Below are the code and all the weights of a small trained network. Each question names an input and a target symbol and asks about switching units off, where a switched-off unit gives its printed mean instead of its output.

import numpy as np


def w(rows, s, z=0):
    codes = np.array(rows[::2]) - 128.0
    scale = np.full(codes.shape[1], s)
    scale[-1] = z or s
    return codes * scale


def norm(h):
    return h / np.sqrt((h * h).mean(-1, keepdims=True) + 1e-5)


def f(y):
    return y / 2 * (1 + np.tanh(0.7978845608 * (y + 0.044715 * y**3)))


def softmax(a):
    e = np.exp(a - a.max(-1, keepdims=True))
    return e / e.sum(-1, keepdims=True)


def log_softmax(a):
    a = a - a.max(-1, keepdims=True)
    return a - np.log(np.exp(a).sum(-1, keepdims=True))


def net(x, mask):
    ids = ['αβγδεζθλμξπσφψ'.index(c) for c in x.split()]
    T = len(ids)
    res = E[ids] + P[:T]
    u = 0
    for l in range(2):
        q, k, v = (norm(res) @ M[l].T for M in (Q, K, V))
        z = softmax(np.where(np.tri(T) > 0, q @ k.T / 4**0.5, -1e9)) @ v
        res = res + np.where(mask[u], z, O[l][:, -1]) @ O[l][:, :-1]
        u += 1
        y = f(norm(res) @ A[l][:, :-1].T + A[l][:, -1])
        res = res + np.where(mask[u : u + 4], y, B[l][:, -1]) @ B[l][:, :-1]
        u += 4
    return log_softmax(norm(res)[-1] @ U[:, :-1].T + U[:, -1])


Q, K, V, O, A, B = {}, {}, {}, {}, {}, {}
E = w([
[88,93,146],'α',
[110,138,119],'β',
[129,108,17],'γ',
[120,120,79],'δ',
[133,121,147],'ε',
[237,72,77],'ζ',
[125,45,141],'θ',
[132,4,137],'λ',
[138,154,37],'μ',
[44,175,101],'ξ',
[31,217,224],'π',
[126,165,108],'σ',
[134,108,99],'φ',
[142,57,40],'ψ',
],0.014)
P = w([
[40,20,162],'0',
[31,253,45],'1',
[39,17,168],'2',
[30,249,44],'3',
[26,8,175],'4',
[28,253,43],'5',
],0.0031)
Q[0] = w([
[136,63,151],'0.h1',
[131,185,148],'0.h1',
[86,104,165],'0.h1',
[155,141,254],'0.h1',
],0.0071)
K[0] = w([
[169,87,155],'0.h1',
[143,70,131],'0.h1',
[85,117,157],'0.h1',
[121,102,255],'0.h1',
],0.0068)
V[0] = w([
[166,141,110],'0.h1',
[4,144,140],'0.h1',
[142,180,189],'0.h1',
[7,157,146],'0.h1',
],0.0022)
O[0] = w([
[22,111,171,126],'0.h1',
[41,174,211,156],'0.h1',
[250,124,55,4],'0.h1',
[125,85,111,137],'0.h1',
],0.0014,0.0015)
A[0] = w([
[165,95,248,120],'0.n1',
[90,153,145,229],'0.n2',
[138,62,164,206],'0.n3',
[167,184,98,4],'0.n4',
],0.015,0.003)
B[0] = w([
[254,186,229,162],'0.n1',
[152,160,198,208],'0.n2',
[84,255,183,253],'0.n3',
[72,156,144,132],'0.n4',
],0.0082,0.0033)
Q[1] = w([
[138,181,222],'1.h1',
[165,52,91],'1.h1',
[150,27,5],'1.h1',
[92,115,79],'1.h1',
],0.012)
K[1] = w([
[106,91,246],'1.h1',
[181,117,82],'1.h1',
[167,142,53],'1.h1',
[93,137,41],'1.h1',
],0.013)
V[1] = w([
[100,62,178],'1.h1',
[156,254,85],'1.h1',
[156,222,255],'1.h1',
[125,28,158],'1.h1',
],0.0027)
O[1] = w([
[192,190,140,74],'1.h1',
[58,109,113,192],'1.h1',
[49,251,117,9],'1.h1',
[174,195,121,71],'1.h1',
],0.0017,0.0012)
A[1] = w([
[109,86,83,161],'1.n1',
[141,170,239,3],'1.n2',
[253,104,212,147],'1.n3',
[133,237,130,65],'1.n4',
],0.015,0.0039)
B[1] = w([
[115,147,216,254],'1.n1',
[133,4,92,216],'1.n2',
[127,254,2,186],'1.n3',
[242,145,139,203],'1.n4',
],0.0078,0.006)
U = w([
[98,90,170,189],'α',
[203,141,146,254],'β',
[53,148,63,117],'γ',
[30,239,143,14],'δ',
[214,50,106,92],'ε',
[196,104,40,99],'ζ',
[202,98,217,116],'θ',
[177,60,161,152],'λ',
[120,206,65,191],'μ',
[110,251,177,99],'ξ',
[158,171,253,84],'π',
[165,192,167,241],'σ',
[83,185,225,109],'φ',
[123,26,39,34],'ψ',
],0.025,0.0084)

Each question gives the input, a string of symbols that net reads in full, and the target symbol t.
The units are the heads (4 rows each of Q, K, V and O) and the neurons (one row each of A and B). Each row of codes is followed by its name. A weight is (code - 128) times the scale printed after its matrix; where a second scale follows, it is the last column's (O, A, B and U).
mask holds one flag per unit, layer by layer, with each layer's heads first. A switched-off unit (its flag False) gives its mean, the last column of its rows in O or B, instead of its output. The means were averaged over made-up inputs and are rounded, as every weight is.
A unit's drop is (log p(t) with every unit on - log p(t) with that unit switched off) / (log p(t) with every unit on - log p(t) with every unit switched off).
The circuit of an input: a set's keep is (log p(t) with only the set's units on - log p(t) with every unit switched off) / (log p(t) with every unit on - log p(t) with every unit switched off). Starting from all 10 units, units are removed one at a time, each time the one whose removal leaves the highest keep (on an exact tie, the one counted first), for as long as the keep stays at least 0.8.
circuit, biggest first: the units of the circuit, biggest drop first
k most important neurons: the k neurons with the biggest drops, biggest first
top k neurons in layer l: the k neurons of layer l with the biggest drops, biggest first
drop when u is switched off: that unit's drop, to one decimal
input ψ μ ψ μ δ ψ, target ψ: circuit, biggest first => (1.n3 1.n4)
input ψ α β ψ ψ π, target π: top 2 neurons in layer 0 => (0.n2 0.n3)
input β θ β ε, target ε: circuit, biggest first => (1.n2)
input ψ β μ σ, target σ: top 3 neurons in layer 1 => (1.n4 1.n2 1.n3)
input ψ ξ μ μ π, target π: circuit, biggest first => (1.n2 0.n1 1.n4)
input ζ θ μ γ, target γ: 4 most important neurons => (1.n4 1.n2 0.n3 1.n1)
input δ ψ μ α, target α: 4 most important neurons => (0.n2 0.n1 1.n3 1.n1)
input μ π ψ α, target α: 4 most important neurons => (0.n2 1.n3 0.n1 1.n1)
input θ ψ σ, target ε: top 3 neurons in layer 0 => (0.n2 0.n1 0.n3)
input ψ α δ ψ, target ψ: 3 most important neurons => (0.n3 1.n4 1.n3)
input ψ γ ψ λ δ, target φ: 2 most important neurons => (1.n2 1.n1)
input φ μ ψ φ, target φ: drop when 1.n2 is switched off => 0.4
input ψ λ φ, target ξ: drop when 1.n1 is switched off => 0.1
input ε ε μ δ, target δ: drop when 1.n2 is switched off => 1.8
input γ ψ γ δ β, target λ: top neuron in layer 1 => (1.n2)
